Each row has a hidden trait or not; one of two labels after the row says which. A new part has a new trait and new labels.
-1 2 -1 -3 -2 -2 0 -4 -3 3 -7 -26 4 4 -9 0 4 0 -6 0 -4 -3 1 -2 -6 7 21 2 7 5 -4 6 28 -2 -6 -7 -1 -5 -4 3 -1 -> [52]
-3 -6 -7 14 -6 5 -6 -10 4 8 5 7 7 -4 5 8 4 16 -56 0 -2 6 -10 3 9 1 -20 -2 -2 3 20 -14 56 -1 -3 4 -6 0 0 26 -22 -> [52]
2 -9 -7 -8 8 3 6 0 0 -7 9 7 -5 -4 2 -5 -6 2 -16 0 8 5 -15 3 -2 8 -2 -6 8 -2 9 -16 75 2 0 1 -3 -6 8 6 -8 -> [53]
18 -8 -12 -2 -7 -1 -5 -4 6 0 -3 -3 6 4 0 7 -1 12 -42 -4 1 1 -6 4 8 8 -3 7 -1 -3 -1 -19 47 -2 -12 -2 -2 -2 -7 0 -1 -> [52]
4 -2 2 -6 2 -1 3 4 -3 -1 -1 -1 6 1 -3 -2 -1 -5 -14 -2 1 -1 -3 -2 -5 9 0 1 3 1 -3 -6 20 0 -2 -5 -1 -4 0 -3 4 -> [52]
14 -7 -20 -8 1 -5 8 -6 9 4 5 -16 9 5 -4 4 1 16 -36 -2 -1 3 -12 12 3 13 -15 3 7 1 7 -21 93 1 -18 -3 0 -7 -4 15 -12 -> [53]
-1 -2 0 11 -1 5 -5 -4 2 1 0 8 -15 -8 -2 -10 -7 -1 -22 5 -2 8 -16 -3 -14 -5 -6 -3 7 -4 16 -14 95 -5 7 8 0 -1 10 22 -11 -> [53]
-14 1 -4 8 -4 2 -5 -10 2 13 -5 3 8 3 -5 6 6 5 -34 -3 -5 2 -3 -5 -3 9 -18 3 3 6 8 -10 49 -3 -8 -5 -3 -4 -5 16 -12 -> [53]
-13 5 6 0 7 4 1 1 -3 -2 -2 -5 -8 -3 1 -7 -2 -5 6 4 4 0 5 2 -7 -2 1 -8 0 -2 2 10 14 1 8 2 -1 -1 7 2 -7 -> [52]
6 -6 -10 1 1 -2 3 -6 3 2 3 -6 7 2 -1 6 1 9 -33 -2 2 3 -4 6 3 9 -10 -1 3 5 10 -15 55 1 -9 -2 -3 -5 -2 5 -8 -> [53]
0 -14 -24 -5 1 1 3 -5 5 2 10 -4 8 -3 2 3 -1 19 -34 0 7 7 -15 9 7 6 -15 -10 9 -5 15 -16 95 -1 -9 1 -5 -3 3 17 -16 -> [53]
9 0 -7 1 -1 2 -2 -13 -5 9 -9 -1 12 3 -8 9 6 2 -26 -2 -5 0 0 6 0 16 -14 11 1 3 13 -18 44 1 -13 -8 -7 -10 -10 6 -7 -> [52]
13 -7 -12 8 -15 -1 -6 -13 8 9 -2 5 12 4 1 16 6 19 -59 -5 -9 3 -6 3 13 5 -13 6 -1 -3 1 -16 52 -4 -16 -1 -3 0 -7 17 -11 -> [52]
-3 -8 -9 0 -1 -1 0 -7 -2 6 -2 6 6 0 -3 6 4 10 -25 0 0 1 -1 7 5 7 -12 -2 3 3 12 -4 55 1 -8 -4 -4 -4 -4 9 -16 -> [53]
-6 0 -4 6 -2 2 -4 -9 4 7 4 -12 7 0 0 7 7 10 -23 0 3 1 -1 2 7 -1 -15 -1 0 4 16 -4 32 1 0 4 -3 -1 1 11 -14 -> [52]
-13 -11 -11 17 -2 8 -8 -17 5 13 8 -1 10 -8 11 13 5 22 -97 -1 5 11 -12 10 12 1 -24 -13 0 -2 27 -15 78 0 -3 9 -12 0 6 26 -38 -> [53]
2 -3 -3 13 -6 4 -6 -11 -2 11 -10 0 6 -2 -5 4 3 6 -35 -1 -4 2 -3 -2 0 5 -14 0 4 1 10 -13 69 -4 -5 -2 -6 -5 -1 11 -12 -> [53]
18 -9 -11 -9 2 -2 4 0 4 1 5 0 3 3 0 1 -4 9 -38 -6 -2 5 -14 0 -4 16 -4 5 7 0 -4 -30 66 -3 -11 -3 -2 -6 -1 7 4 -> [53]
-3 1 -4 -3 5 -2 4 -6 -2 8 3 -18 11 3 -3 7 9 4 -20 -2 3 -1 2 4 6 15 -21 0 4 4 10 -2 12 3 -7 -8 -3 -5 -2 9 -9 -> [52]
22 -16 -1 6 -3 9 -7 0 -6 -7 -17 12 -9 -6 3 -7 -11 -1 -40 2 -8 6 -10 7 -3 6 9 5 -3 -3 8 -39 85 -5 -6 1 -13 -7 3 -3 -1 -> [53]
-8 -3 -6 14 -1 4 -5 -7 3 7 6 5 -2 -6 8 6 1 10 -37 0 3 6 -3 5 7 -3 -12 -5 -2 -2 11 -6 15 0 2 9 -5 4 4 13 -16 -> [52]
1 -5 -9 12 -3 4 -7 -2 12 2 4 3 -8 -6 3 -7 -5 13 -42 2 -1 8 -18 -5 -5 -9 -9 -8 8 -3 9 -13 91 -7 1 13 0 4 9 21 -13 -> [53]
